Here is a tiny trained network, its code and every weight. The questions are about switching its units off for an input and a class, where a switched-off unit gives its printed mean instead of its output.

import numpy as np


def w(rows, s, z=0):
    codes = np.array(rows[::2]) - 128.0
    scale = np.full(codes.shape[1], s)
    scale[-1] = z or s
    return codes * scale


def norm(h):
    return h / np.sqrt((h * h).mean(-1, keepdims=True) + 1e-5)


def f(y):
    return y / 2 * (1 + np.tanh(0.7978845608 * (y + 0.044715 * y**3)))


def log_softmax(a):
    a = a - a.max(-1, keepdims=True)
    return a - np.log(np.exp(a).sum(-1, keepdims=True))


def net(x, mask):
    res = np.array(x, float).reshape(1, 5) / 4 @ E
    u = 0
    for l in range(4):
        y = f(norm(res) @ A[l][:, :-1].T + A[l][:, -1])
        res = res + np.where(mask[u : u + 4], y, B[l][:, -1]) @ B[l][:, :-1]
        u += 4
    return log_softmax(norm(res)[-1] @ U[:, :-1].T + U[:, -1])


A, B = {}, {}
E = w([
[134,54,93,115,136,52,189],'x0',
[101,39,84,112,99,59,80],'x1',
[240,152,121,96,2,90,174],'x2',
[98,80,76,159,88,179,88],'x3',
[122,79,26,178,137,135,125],'x4',
],0.0068)
A[0] = w([
[234,64,80,34,50,67,119,46],'L0N0',
[150,87,102,129,134,55,120,190],'L0N1',
[2,147,47,118,87,119,67,4],'L0N2',
[129,107,95,124,20,165,59,34],'L0N3',
],0.0067,0.0019)
B[0] = w([
[47,194,7,174,95,120,169,253],'L0N0',
[84,173,232,143,158,76,44,185],'L0N1',
[130,194,170,115,174,170,146,186],'L0N2',
[150,126,201,179,84,255,43,183],'L0N3',
],0.0088,0.0045)
A[1] = w([
[185,226,163,152,126,142,235,223],'L1N0',
[172,82,150,90,127,155,124,148],'L1N1',
[225,91,100,174,2,177,22,1],'L1N2',
[136,200,146,63,72,132,176,102],'L1N3',
],0.008,0.0021)
B[1] = w([
[142,169,67,8,216,104,86,253],'L1N0',
[139,231,150,161,135,50,218,116],'L1N1',
[151,108,214,3,83,186,200,219],'L1N2',
[148,173,108,177,180,67,150,189],'L1N3',
],0.011,0.0053)
A[2] = w([
[74,171,107,114,75,117,182,71],'L2N0',
[146,186,125,113,138,76,224,175],'L2N1',
[135,171,154,194,18,163,113,1],'L2N2',
[112,115,152,102,189,254,77,135],'L2N3',
],0.0088,0.003)
B[2] = w([
[39,178,178,126,68,171,88,149],'L2N0',
[13,27,77,255,160,140,156,195],'L2N1',
[157,177,224,74,107,91,224,149],'L2N2',
[13,101,93,169,100,49,110,253],'L2N3',
],0.0094,0.0071)
A[3] = w([
[21,144,121,172,154,68,116,252],'L3N0',
[87,158,82,145,77,85,192,85],'L3N1',
[176,56,154,106,204,79,139,147],'L3N2',
[254,183,123,131,165,88,147,97],'L3N3',
],0.0083,0.003)
B[3] = w([
[176,93,84,188,68,119,96,248],'L3N0',
[70,92,145,86,176,174,3,154],'L3N1',
[173,91,238,123,149,111,196,144],'L3N2',
[75,204,58,61,148,119,166,135],'L3N3',
],0.012,0.014)
U = w([
[218,40,204,185,137,87,171,83],'0',
[152,206,48,70,225,109,206,74],'1',
[121,145,191,37,15,254,181,156],'2',
[186,130,165,110,122,217,153,2],'3',
[70,81,18,201,101,122,64,222],'4',
],0.011,0.0042)

Each question gives the input, the list of numbers given to net, and the class t.
The units are the neurons (one row each of A and B). Each row of codes is followed by its name. A weight is (code - 128) times the scale printed after its matrix; where a second scale follows, it is the last column's (A, B and U).
mask holds one flag per neuron, layer by layer. A switched-off neuron (its flag False) gives its mean, the last column of its row in B, instead of its output. The means were averaged over made-up inputs and are rounded, as every weight is.
A unit's drop is (log p(t) with every unit on - log p(t) with that unit switched off) / (log p(t) with every unit on - log p(t) with every unit switched off).
The circuit of an input: a set's keep is (log p(t) with only the set's units on - log p(t) with every unit switched off) / (log p(t) with every unit on - log p(t) with every unit switched off). Starting from the 12 units with the biggest drops (on a tie, the unit counted first), units are removed one at a time, each time the one whose removal leaves the highest keep (on an exact tie, the one counted first), for as long as the keep stays at least 0.8.
circuit, biggest first: the units of the circuit, biggest drop first
top k neurons: the k neurons with the biggest drops, biggest first
k most important neurons of layer l: the k neurons of layer l with the biggest drops, biggest first
drop when u is switched off: that unit's drop, to one decimal
input [2,-8,1,5,-1], class 1: circuit, biggest first -> (L1N0)
input [-7,-6,6,-1,5], class 1: top 2 neurons -> (L1N0, L1N3)
input [-6,-8,7,1,8], class 2: top 3 neurons -> (L1N2, L0N2, L0N3)
input [7,-3,1,-6,-5], class 1: top 3 neurons -> (L1N0, L2N3, L3N3)
input [-4,7,-1,-5,-8], class 0: circuit, biggest first -> (L0N0, L3N2, L2N0)
input [1,-7,-3,-5,5], class 1: top 2 neurons -> (L1N0, L0N0)
input [7,3,5,-6,-6], class 4: top 2 neurons -> (L0N0, L2N1)
input [-3,-8,-4,-2,-7], class 1: top 2 neurons -> (L1N0, L0N3)
input [-6,1,6,0,-2], class 2: top 2 neurons -> (L1N2, L0N3)
input [1,4,0,5,0], class 2: circuit, biggest first -> (L0N3, L1N2)
input [1,7,2,2,-6], class 2: top 2 neurons -> (L0N3, L1N0)
input [3,-3,-3,-4,8], class 0: top 2 neurons -> (L0N0, L0N3)
input [2,-6,-3,-2,-1], class 1: top 2 neurons -> (L1N0, L0N1)
input [-4,-8,4,6,1], class 2: circuit, biggest first -> (L1N2)
input [-4,7,5,-5,3], class 2: 3 most important neurons of layer 2 -> (L2N2, L2N3, L2N0)
input [8,-4,-4,-4,-4], class 0: drop when L2N1 is switched off -> 0.1
input [5,-3,-6,0,-8], class 0: drop when L1N3 is switched off -> -0.5
input [-3,8,2,0,3], class 2: drop when L0N3 is switched off -> 0.5
input [-6,-5,8,-5,1], class 1: drop when L1N0 is switched off -> 0.8
input [0,-8,8,2,4], class 1: most important neuron of layer 1 -> (L1N0)
